Below is a small trained network, with its code and all its weights. Each question gives an input and a class and asks what happens when units are switched off, that is, made to give their printed mean instead of their output.

import numpy as np


def w(rows, s, z=0):
    codes = np.array(rows[::2]) - 128.0
    scale = np.full(codes.shape[1], s)
    scale[-1] = z or s
    return codes * scale


def norm(h):
    return h / np.sqrt((h * h).mean(-1, keepdims=True) + 1e-5)


def f(y):
    return np.maximum(y, 0)


def log_softmax(a):
    a = a - a.max(-1, keepdims=True)
    return a - np.log(np.exp(a).sum(-1, keepdims=True))


def net(x, mask):
    res = np.array(x, float).reshape(1, 4) / 4 @ E
    u = 0
    for l in range(2):
        y = f(norm(res) @ A[l][:, :-1].T + A[l][:, -1])
        res = res + np.where(mask[u : u + 3], y, B[l][:, -1]) @ B[l][:, :-1]
        u += 3
    return log_softmax(norm(res)[-1] @ U[:, :-1].T + U[:, -1])


A, B = {}, {}
E = w([
[98,127,65,126,108,115,100,255,215,224],'x0',
[144,146,220,186,160,64,71,125,78,186],'x1',
[78,178,191,43,94,146,204,71,152,110],'x2',
[123,128,133,175,98,116,146,112,147,124],'x3',
],0.0098)
A[0] = w([
[62,209,131,119,65,168,144,228,129,173,59],'L0N1',
[167,158,254,154,198,66,106,60,102,189,82],'L0N2',
[103,164,186,93,75,99,165,167,118,199,10],'L0N3',
],0.0085,0.011)
B[0] = w([
[120,118,128,150,223,86,102,51,119,129,186],'L0N1',
[138,126,81,116,140,125,107,105,182,195,254],'L0N2',
[163,52,8,180,149,80,135,127,88,144,146],'L0N3',
],0.016,0.0078)
A[1] = w([
[121,166,193,153,103,2,35,171,79,192,73],'L1N1',
[193,37,125,201,173,201,134,155,63,32,1],'L1N2',
[115,209,242,139,111,113,136,250,166,234,62],'L1N3',
],0.0078,0.0047)
B[1] = w([
[127,182,128,97,67,80,154,199,70,22,254],'L1N1',
[83,139,174,100,178,97,147,100,194,188,203],'L1N2',
[95,181,126,81,48,204,253,128,102,94,172],'L1N3',
],0.016,0.0048)
U = w([
[51,128,176,94,190,98,119,75,247,183,2],'0',
[187,55,3,210,164,66,44,154,101,153,220],'1',
[92,170,235,112,36,153,175,127,20,19,189],'2',
],0.011,0.0021)

Each question gives the input, the list of numbers given to net, and the class t.
The units are the neurons (one row each of A and B). Each row of codes is followed by its name. A weight is (code - 128) times the scale printed after its matrix; where a second scale follows, it is the last column's (A, B and U).
mask holds one flag per neuron, layer by layer. A switched-off neuron (its flag False) gives its mean, the last column of its row in B, instead of its output. The means were averaged over made-up inputs and are rounded, as every weight is.
A unit's drop is (log p(t) with every unit on - log p(t) with that unit switched off) / (log p(t) with every unit on - log p(t) with every unit switched off).
The circuit of an input: a set's keep is (log p(t) with only the set's units on - log p(t) with every unit switched off) / (log p(t) with every unit on - log p(t) with every unit switched off). Starting from all 6 units, units are removed one at a time, each time the one whose removal leaves the highest keep (on an exact tie, the one counted first), for as long as the keep stays at least 0.8.
units of the circuit, in order: the units of the circuit, biggest drop first
most important unit: the unit with the biggest drop
k most important neurons: the k neurons with the biggest drops, biggest first
k most important neurons of layer l: the k neurons of layer l with the biggest drops, biggest first
drop of u: that unit's drop, to one decimal
input [-7,-5,0,-6], class 0: units of the circuit, in order	(L1N1)
input [7,2,-2,-6], class 2: units of the circuit, in order	(L0N2 L1N3)
input [-2,-1,-7,-8], class 0: units of the circuit, in order	(L1N2 L0N2)
input [8,3,-6,1], class 2: units of the circuit, in order	(L1N3 L0N2 L1N1)
input [-4,4,0,0], class 1: 3 most important neurons	(L0N2 L1N2 L1N3)
input [-7,3,1,-3], class 0: 2 most important neurons of layer 0	(L0N2 L0N3)
input [-7,2,8,-3], class 0: 2 most important neurons of layer 1	(L1N1 L1N3)
input [-3,-8,-7,8], class 0: units of the circuit, in order	(L1N2 L0N2)
input [-6,0,-1,3], class 0: 2 most important neurons	(L1N1 L0N3)
input [1,3,1,8], class 1: 4 most important neurons	(L0N2 L1N2 L0N3 L1N1)
input [-7,-4,0,-5], class 0: 2 most important neurons	(L1N2 L1N1)
input [7,8,-8,-3], class 2: units of the circuit, in order	(L1N3 L1N1)
input [8,7,5,2], class 1: 2 most important neurons	(L0N3 L0N1)
input [-4,-4,-4,4], class 0: units of the circuit, in order	(L1N2)
input [2,4,8,-4], class 1: 2 most important neurons	(L0N3 L1N2)
input [3,1,7,2], class 1: drop of L0N3	0.8
input [7,3,-4,5], class 2: drop of L1N3	0.1
input [7,3,-3,-6], class 2: drop of L0N2	0.1
input [6,4,2,6], class 1: drop of L0N1	1.9
input [-5,5,5,-4], class 0: most important unit	L0N2
